Small tables with named rows and columns. After each table, cells are looked up by row and column.

Table mefeke
fields: kelit, sosud, zeg, farival, gemedel, lan, roren
rini: [3.501, 4.161, 6.178, 6.554, 5.954, 6.481, 6.412]
lapuri: [1.151, 5.054, 7.917, 8.979, 7.134, 5.947, 8.343]
rume: [1.117, 3.238, 7.593, 8.076, 6.550, 9.342, 8.257]
zinu: [1.165, 3.170, 7.443, 7.840, 6.425, 9.186, 8.095]
zab: [1.249, 5.392, 7.747, 8.815, 7.072, 4.843, 8.094]
keregev: [4.724, 5.259, 5.447, 6.018, 5.814, 3.626, 5.358]
gobuk: [4.282, 4.845, 5.856, 6.128, 5.815, 4.821, 5.918]
zoru: [0.755, 3.007, 7.686, 8.088, 6.519, 9.671, 8.415]
gop: [4.939, 6.401, 5.528, 6.295, 6.036, 1.289, 5.273]

What is the roren of rini in mefeke? 6.412
What is the farival of gobuk in mefeke? 6.128
What is the gemedel of zab in mefeke? 7.072
What is the roren of keregev in mefeke? 5.358
What is the kelit of zab in mefeke? 1.249
What is the farival of keregev in mefeke? 6.018
What is the gemedel of keregev in mefeke? 5.814
What is the lan of lapuri in mefeke? 5.947
What is the roren of zab in mefeke? 8.094
What is the sosud of zab in mefeke? 5.392
What is the farival of rume in mefeke? 8.076
What is the gemedel of rume in mefeke? 6.550
What is the lan of gop in mefeke? 1.289
What is the roren of zinu in mefeke? 8.095
What is the zeg of gobuk in mefeke? 5.856
What is the farival of lapuri in mefeke? 8.979
What is the roren of zoru in mefeke? 8.415
Which row has the largest lan? zoru

fepet =
	mos	gusoto	gul	gevatu	dudesa	vani	tos	nanor	nokuvog	bapad
lezisof	133	184	145	134	165	150	150	161	113	157
pob	71	174	158	144	137	140	141	124	119	148
mutof	122	136	137	116	166	135	123	169	144	138
fugo	212	156	142	144	126	134	131	149	131	131
kotab	180	125	136	140	159	144	126	153	133	152
zod	148	185	156	130	128	145	132	150	149	148
ripeb	48	180	148	149	111	133	151	145	140	152

ripeb, dudesa: 111
lezisof, gusoto: 184
zod, vani: 145
ripeb, tos: 151
kotab, gul: 136
mutof, mos: 122
pob, gusoto: 174
zod, gusoto: 185
fugo, bapad: 131
pob, nokuvog: 119
kotab, bapad: 152
mutof, gul: 137
fugo, vani: 134
kotab, vani: 144
fugo, mos: 212

saka
columns: boni, gek, zer, kif, foto, sil, mezot, zuz
gof: [53.4, 35.3, 54.4, -24.0, 29.2, -43.3, -52.5, 48.8]
fogufab: [28.2, 19.8, 31.8, -24.2, 21.3, -16.1, -19.3, 26.5]
gosiru: [27.9, 14.8, 25.8, 18.1, 20.6, -4.1, -5.2, 26.6]
dudame: [32.2, 24.8, 36.1, -34.3, 21.7, -23.4, -28.1, 29.7]
vebire: [26.4, 20.2, 30.3, -21.5, 19.7, -14.0, -16.7, 25.1]
zom: [56.6, 42.6, 64.7, -63.0, 30.6, -58.4, -70.0, 52.1]
tegar: [48.3, 28.4, 47.6, -8.2, 28.3, -32.8, -39.8, 44.4]

tegar, mezot -> -39.8
zom, sil -> -58.4
dudame, kif -> -34.3
tegar, sil -> -32.8
zom, mezot -> -70.0
zom, kif -> -63.0
tegar, kif -> -8.2
zom, zer -> 64.7
dudame, mezot -> -28.1
fogufab, zer -> 31.8
gosiru, zer -> 25.8
tegar, foto -> 28.3
vebire, sil -> -14.0
gosiru, foto -> 20.6
dudame, foto -> 21.7
fogufab, sil -> -16.1

pomana:
         gug   bur  gugones   mive   bez  reval
lek     56.3  49.6     68.7  -80.9  73.0   57.4
vulo    39.3  44.0    -20.0   -4.3  46.7   39.0
vebara  47.4  38.5     68.8   84.0  13.4   41.2
vevegu  39.6  43.6     38.3   73.6  22.7   42.5

bur of vebara: 38.5
gugones of vebara: 68.8
reval of vebara: 41.2
mive of vulo: -4.3
bez of vebara: 13.4
bez of vulo: 46.7
mive of lek: -80.9
gug of lek: 56.3
gugones of lek: 68.7
bur of vevegu: 43.6
gugones of vulo: -20.0
reval of vevegu: 42.5
gug of vevegu: 39.6
Row with the largest gugones: vebara

dag =
	boz	fazora	siz	rere	vafiso	bag	vator
basa	33	49	4	54	69	5	86
gim	58	86	14	43	89	86	60
fikubep	81	88	83	38	19	67	13
los	46	82	34	73	89	30	23
sevepa	12	9	8	37	63	41	61
gukama	30	37	29	78	84	25	39
dif	52	90	43	42	91	80	84

fikubep, boz: 81
gim, boz: 58
sevepa, vator: 61
basa, vator: 86
gukama, vafiso: 84
dif, bag: 80
dif, vator: 84
basa, boz: 33
gukama, rere: 78
sevepa, siz: 8
fikubep, vafiso: 19
basa, siz: 4
fikubep, bag: 67
gim, rere: 43
basa, rere: 54
Row with the largest rere: gukama

Table dib
|  | sula | dimu |
|---|---|---|
| lod | 174 | 82 |
| busavap | 172 | 99 |
| metu | 57 | 71 |
| metezov | 52 | 125 |
| razesi | 114 | 66 |
| kizopak | 112 | 138 |
| zunureb | 100 | 88 |
| bib | 54 | 88 |
| lemuvud | 193 | 88 |
| nidatu | 36 | 92 |
| ped | 90 | 94 |
| buse | 65 | 126 |

buse, dimu => 126
buse, sula => 65
ped, dimu => 94
metezov, dimu => 125
metu, sula => 57
zunureb, sula => 100
Which row has the largest dimu? kizopak

kur
columns: sosivaf, ribob, vevaz, padopad, vulet, lek, nutosu, bik, vazege, kob
teruva: [-1893, -949, -329, -3867, -1484, -1735, -4402, -4575, -2453, -2890]
mopi: [-3426, -777, -1044, -1948, -1058, -2560, -3081, -3413, -2444, -3889]
pepu: [-3726, -1928, -2435, 1642, -482, -3963, -4612, -3109, -3330, -1280]
depe: [-2577, -1992, 4362, 483, -1738, -2349, 2350, -415, 583, 553]
sop: [-2880, -1336, -2226, -853, -1542, -3151, -2931, -2627, 526, -1063]
sib: [-1258, -1772, -1670, -826, -2200, -2471, -3483, -2858, -4902, -1427]
sir: [-513, -639, -3051, -8433, 4534, -3937, -1775, -3058, -2715, 5588]
megana: [-6375, -6209, 4441, -215, -1972, -1926, -1442, -87, -2100, 917]
favizug: [-3074, -3092, -3875, 246, -3893, 1030, -4095, -650, -2551, -3030]
vogul: [609, -1947, -1294, -52, -1548, -2278, -3200, -4290, -4369, -4043]
putul: [-3038, -1989, -2825, -3521, -2102, -1808, -3024, -1751, -3271, -869]
neba: [-3033, -2864, -651, -1261, -1400, -3649, -822, -2962, -2471, -1769]

favizug, sosivaf => -3074
megana, nutosu => -1442
sop, bik => -2627
mopi, vevaz => -1044
depe, bik => -415
depe, ribob => -1992
vogul, vulet => -1548
sir, vazege => -2715
pepu, vazege => -3330
mopi, vazege => -2444
sib, vazege => -4902
depe, vulet => -1738
favizug, lek => 1030
teruva, kob => -2890
vogul, sosivaf => 609
vogul, vevaz => -1294

